(55): [120 130  95 108 125 118 148 131 115]
(80): [ 82 138 145 107 109 188 152  81  87]
(209): [ 98 165  94  81 145 163 135 108  88]
(9): [ 99 174  78  71 153 160 131 114  83]
(2): [118  85 141 138  87 102 117 111 125]
tail: [145 107] => [109 188 152  81  87]
chg (2): [118  86 141 138  87 102 117 111 125] => 1, [85]
miss (55): [115 130 125 120  95 118 108 148] => [131]
tail: [125 118] => [148 131 115]
tail: [131 114] => [83]
chg (9): [ 99 174  78  70 153 160 131 114  83] => 3, [71]
chg (2): [118  85 140 138  87 102 117 111 125] => 2, [141]

(209): [173 112 177 104 173 111 106 166]
(193): [ 95 134  95 144  92 136 143  96]
(2): [ 85 137  81 102 183 115 102 184]
(9): [ 78 136  73 150  79 143 149  81]
(80): [185 120 190 102 183 115 103 184]
(33): [ 77 141  72 155  80 146 154  83]
(89): [ 82 149  84 147  77 145 146  86]
(55): [186 109 187 104 189 109 106 179]
chg (9): [ 78 136  73 149  79 143 149  81] => 3, [150]
tail: [120 190 102 183 115] => [103 184]
chg (89): [ 82 149  85 147  77 145 146  86] => 2, [84]
miss (9): [143 150  81 136 149  78  79] => [73]

(55): [184 162 154 108 109 134 103  84 146 178  92 182 189  71 162  95  92 162
 116 176 178 144 189  97 118]
(80): [122 136 121 143 146 102  80 149 126 148 187 163 164  83 127 143 186 151
  68 130  67  81  72 161 132]
(168): [184 162 105 108 109 134 103  84 146 178  92 182 189  71 162  95  92 162
 116 176 178 144 189  97 118]
(9): [102 143  93 149  93 144 106 117 161 124 113  92 165  83 128 133  88 130
  79 187  67  81  71 161  69]
miss (55): [103  84 189 189 134 162  71  95 184 176 109 144 178  92 118 108  97 162
 116 146 178  92 154 162] => [182]
tail: [165  83] => [128 133  88 130  79 187  67  81  71 161  69]
tail: [ 67  81  72 161] => [132]
chg (9): [102 143  93 149  93 144 106 117 161 124 113  92 164  83 128 133  88 130
  79 187  67  81  71 161  69] => 12, [165]
miss (80): [126  83 164 161 143 102 151  67 127 132 121 149  80 136  68 148 143  72
 187 186 130 146 163  81] => [122]
tail: [ 93 149  93 144] => [106 117 161 124 113  92 165  83 128 133  88 130  79 187  67  81  71 161
  69]

(2): [ 82  89 133  84  80 138  84 141  78  87  82 119 137 111  93 134 141  82
  88  90 141 135  82  85 136  79]
(33): [176 167 102 174 175  87 173  83 175 172 171 130  88 142 162  94  83 171
 164 167  90  91 173 173  99 178]
(193): [ 97  95 130  95  90 130  93 138  97  96  94 117 135 105  96 131 138 101
  98  98 139 134  93  95 137  96]
(78): [ 83  88 140  83  79 148  80 149  80  87  81 117 144 106  90 142 149  84
  88  91 152 143  81  86 143  80]
(89): [ 82  91 154  87  83 164  85 165  82  87  86 113 156 113  95 158 166  84
  91  91 161 157  85  89 151  81]
(9): [185 181 103 181 188  93 184  91 187 177 186 154  98 163 180 100  91 183
 182 178  91 101 187 178 100 184]
(168): [ 71  81 147  75  73 160  74 160  70  77  76 113 153 108  87 152 163  74
  82  82 158 153  74  78 148  70]
(190): [ 92  92 139  85  91 141  88 146  89  84  94 125 150 103  95 139 150  92
  97  92 141 148  95  82 140  84]
(80): [175 171 102 176 178  92 176  84 174 175 173 134  88 154 168  97  84 170
 166 168  93  90 174 179  96 179]
(55): [163 157 104 164 160  92 165  95 165 163 159 120  94 136 152 102  93 160
 153 158  98  98 159 158 107 166]
chg (80): [175 171 102 176 178  92 176  84 174 175 173 134  88 154 168  97  84 170
 166 167  93  90 174 179  96 179] => 19, [168]
miss (193): [101  96  98  93 138  95 130 131  95 135  93 138 117  95 139 105  94 134
  98  97  96 130  96 137  97] => [90]

(193): [146  85 121 102 163 156 124 187 132]
(190): [141  98 118  88 153 138 116 182 124]
(118): [115  98 143 110 169 138 104 172 139]
(168): [131 121 115  77 134 111  87 148 117]
(89): [131 122 115 110 169 137  87 146 117]
(80): [108 101 147 108 172 129 108 162 140]
(33): [128 100 136  93 153 147  92 177 131]
(55): [130 109 128  76 141 124  88 164 120]
(209): [129 103 135  85 148 139  90 174 126]
chg (80): [108 101 147 108 172 129 108 163 140] => 7, [162]
tail: [110 169 138] => [104 172 139]
chg (168): [131 121 115  77 134 111  87 148 116] => 8, [117]

(2): [130 134 124 120 117 117 184 119 108 125 165 136 111 125 150]
(168): [123 120 128 126 127 133 117 131 122 120 165 135 126 129 128]
(78): [117 121 150 120 140 121 117 134 123 126 133 125 122 138 127]
(33): [111 118 127 122 147 118 105 126 138 135 117 117 132 126 122]
(193): [151 153 115 132 106 125 166 125 110 123 140 139 118 126 130]
(89): [134 134 116 124 114 131 154 118 125 126 136 135 126 126 129]
(9): [155 131 130 142 107 141 162 112 107 124 135 139 125 129 137]
(55): [114 116 135 138 133 150 115 114 147 131 113 131 132 127 125]
(80): [155 136 140 147 108 145 148 117 111 128 135 145 120 141 132]
(118): [131 128 120 133 122 129 125 125 135 132 126 124 121 132 127]
(209): [115 127 119 133 130 123 110 136 143 131 116 116 136 128 121]
(190): [138 129 120 127 116 122 143 124 112 129 146 137 114 126 139]
tail: [165 136] => [111 125 150]
miss (209): [127 116 136 115 116 133 130 110 131 143 121 119 136 128] => [123]
tail: [130 123] => [110 136 143 131 116 116 136 128 121]
chg (89): [134 134 116 124 115 131 154 118 125 126 136 135 126 126 129] => 4, [114]
chg (80): [155 136 140 147 108 145 148 117 111 129 135 145 120 141 132] => 9, [128]
chg (55): [114 116 135 138 133 150 115 114 147 131 113 131 132 126 125] => 13, [127]

(80): [145 127  92 132 104]
(55): [192 131  96 132 140]
(190): [192 131  96 132 178]
(193): [102 128 102 132 105]
tail: [128 102 132] => [105]
tail: [102 128] => [102 132 105]
miss (55): [140 131 192  96] => [132]
chg (80): [146 127  92 132 104] => 0, [145]
tail: [127  92] => [132 104]
chg (193): [102 128 101 132 105] => 2, [102]
miss (55): [192  96 131 140] => [132]

(89): [165 180 162 104 104]
(2): [ 84  58 172 101 131]
(168): [ 76 180 162 105 104]
(193): [ 82  83 162 103 132]
tail: [162 103] => [132]
miss (2): [101  84 172  58] => [131]
tail: [ 76 180] => [162 105 104]
miss (193): [ 83 103 132 162] => [82]

(80): [132 112 101 114 113 150]
(2): [145 147 113 154 142 153]
(55): [158 138 139  95 175 164]
(89): [103 121  95 173 111  75]
(9): [159 138  79 171  96  80]
(168): [135 152 109 152 133 144]
chg (2): [145 147 113 153 142 153] => 3, [154]
tail: [158 138] => [139  95 175 164]
miss (55): [ 95 164 138 175 158] => [139]
chg (168): [135 152 110 152 133 144] => 2, [109]
tail: [113 154 142] => [153]

